Here is a tiny trained network, its code and every weight. The questions are about switching its units off for an input and a class, where a switched-off unit gives its printed mean instead of its output.

import numpy as np


def w(rows, s, z=0):
    codes = np.array(rows[::2]) - 128.0
    scale = np.full(codes.shape[1], s)
    scale[-1] = z or s
    return codes * scale


def f(y):
    return y / 2 * (1 + np.tanh(0.7978845608 * (y + 0.044715 * y**3)))


def log_softmax(a):
    a = a - a.max(-1, keepdims=True)
    return a - np.log(np.exp(a).sum(-1, keepdims=True))


def net(x, mask):
    res = np.array(x, float).reshape(1, 4) / 4 @ E
    y = f(res @ A[0][:, :-1].T + A[0][:, -1])
    res = res + np.where(mask, y, B[0][:, -1]) @ B[0][:, :-1]
    return log_softmax(res[-1] @ U[:, :-1].T + U[:, -1])


A, B = {}, {}
E = w([
[123,219,159,204,42,132,206],'x0',
[255,66,65,178,77,127,116],'x1',
[200,155,217,32,90,130,175],'x2',
[85,128,40,33,30,130,129],'x3',
],0.0074)
A[0] = w([
[127,157,136,158,93,124,140,254],'n1',
[6,166,184,82,159,132,132,106],'n2',
[159,143,151,100,116,127,132,49],'n3',
[149,99,93,81,191,129,113,192],'n4',
[175,152,174,31,95,126,154,85],'n5',
[62,158,156,104,149,114,123,50],'n6',
[117,160,137,160,71,142,140,104],'n7',
[139,136,156,153,145,130,133,71],'n8',
[181,104,105,155,103,124,139,89],'n9',
[112,159,153,162,73,128,143,55],'n10',
[140,99,105,63,189,116,113,67],'n11',
[169,132,186,188,188,132,114,85],'n12',
[110,158,142,176,85,120,148,57],'n13',
[172,135,105,133,123,132,113,78],'n14',
[75,131,55,183,133,123,110,70],'n15',
[215,124,78,144,103,119,112,68],'n16',
[77,148,129,99,130,139,128,90],'n17',
[112,158,131,164,61,123,150,141],'n18',
[91,133,44,52,53,134,122,124],'n19',
[176,139,191,84,116,129,127,101],'n20',
[52,131,40,189,153,131,132,102],'n21',
[141,93,101,69,179,138,111,55],'n22',
[143,126,147,150,168,125,132,58],'n23',
[208,109,67,139,95,138,118,115],'n24',
[158,139,179,180,219,139,138,118],'n25',
[88,140,62,86,67,132,139,55],'n26',
],0.016,0.0077)
B[0] = w([
[225,200,104,147,88,123,101,209],'n1',
[169,116,95,171,117,164,243,231],'n2',
[57,70,154,134,164,158,116,141],'n3',
[180,232,116,148,95,152,100,213],'n4',
[139,36,144,127,150,169,47,223],'n5',
[91,101,124,115,166,148,200,165],'n6',
[87,179,123,122,144,155,109,171],'n7',
[77,119,143,93,150,115,123,138],'n8',
[112,105,123,128,146,158,192,175],'n9',
[48,156,137,109,172,166,109,160],'n10',
[74,202,132,127,145,177,105,179],'n11',
[97,116,149,118,103,51,128,197],'n12',
[39,154,133,110,167,162,113,159],'n13',
[92,111,123,118,135,151,159,143],'n14',
[114,47,145,124,152,172,66,183],'n15',
[104,94,119,140,164,155,215,194],'n16',
[116,116,127,120,133,119,168,156],'n17',
[113,202,122,140,130,154,108,191],'n18',
[114,137,157,118,82,3,132,246],'n19',
[133,54,121,142,133,156,68,186],'n20',
[156,50,144,127,139,180,60,205],'n21',
[61,185,122,127,169,159,94,173],'n22',
[70,112,147,102,144,107,125,141],'n23',
[144,118,109,152,121,154,220,214],'n24',
[95,116,145,106,93,40,124,211],'n25',
[58,103,158,93,138,47,124,191],'n26',
],0.035,0.013)
U = w([
[94,129,148,106,97,40,125,145],'0',
[129,119,90,139,139,133,195,150],'1',
[140,76,135,135,137,144,62,67],'2',
[92,212,110,124,144,139,95,120],'3',
[250,169,80,126,70,85,102,255],'4',
[151,143,74,59,166,102,148,67],'5',
],0.015,0.0056)

Each question gives the input, the list of numbers given to net, and the class t.
The units are the neurons (one row each of A and B). Each row of codes is followed by its name. A weight is (code - 128) times the scale printed after its matrix; where a second scale follows, it is the last column's (A, B and U).
mask holds one flag per neuron, in row order. A switched-off neuron (its flag False) gives its mean, the last column of its row in B, instead of its output. The means were averaged over made-up inputs and are rounded, as every weight is.
A unit's drop is (log p(t) with every unit on - log p(t) with that unit switched off) / (log p(t) with every unit on - log p(t) with every unit switched off).
The circuit of an input: a set's keep is (log p(t) with only the set's units on - log p(t) with every unit switched off) / (log p(t) with every unit on - log p(t) with every unit switched off). Starting from the 12 units with the biggest drops (on a tie, the unit counted first), units are removed one at a time, each time the one whose removal leaves the highest keep (on an exact tie, the one counted first), for as long as the keep stays at least 0.8.
circuit, biggest first: the units of the circuit, biggest drop first
most important unit: the unit with the biggest drop
top k neurons: the k neurons with the biggest drops, biggest first
drop of u: that unit's drop, to one decimal
input [-3,6,-2,-6], class 0: circuit, biggest first => [n25]
input [-2,7,-7,5], class 1: top 2 neurons => [n24; n16]
input [4,2,0,-3], class 3: top 3 neurons => [n19; n2; n13]
input [1,1,1,-3], class 4: top 2 neurons => [n26; n19]
input [4,-1,-4,0], class 2: top 4 neurons => [n21; n4; n15; n11]
input [-7,-4,7,3], class 2: top 3 neurons => [n5; n20; n18]
input [-4,2,8,6], class 2: top 2 neurons => [n5; n20]
input [-7,-7,1,-4], class 1: top 3 neurons => [n2; n6; n18]
input [-8,3,7,5], class 3: top 4 neurons => [n11; n4; n22; n21]
input [8,-8,-7,5], class 1: top 4 neurons => [n2; n6; n4; n17]
input [7,-1,-2,-6], class 3: top 2 neurons => [n19; n13]
input [-1,-3,-3,1], class 4: top 2 neurons => [n5; n16]
input [-2,3,6,5], class 2: top 3 neurons => [n5; n25; n20]
input [-3,-2,2,3], class 4: most important unit => n25
input [5,8,8,-2], class 1: top 3 neurons => [n24; n16; n9]
input [-8,-6,-6,6], class 3: top 3 neurons => [n11; n4; n22]
input [6,5,2,-2], class 3: drop of n2 => 1.3
input [-7,8,8,0], class 1: drop of n15 => 0.4
input [6,-7,5,0], class 1: drop of n2 => 4.4
input [6,-1,7,5], class 2: circuit, biggest first => [n5]
input [-8,-5,1,-6], class 3: drop of n4 => 0.7
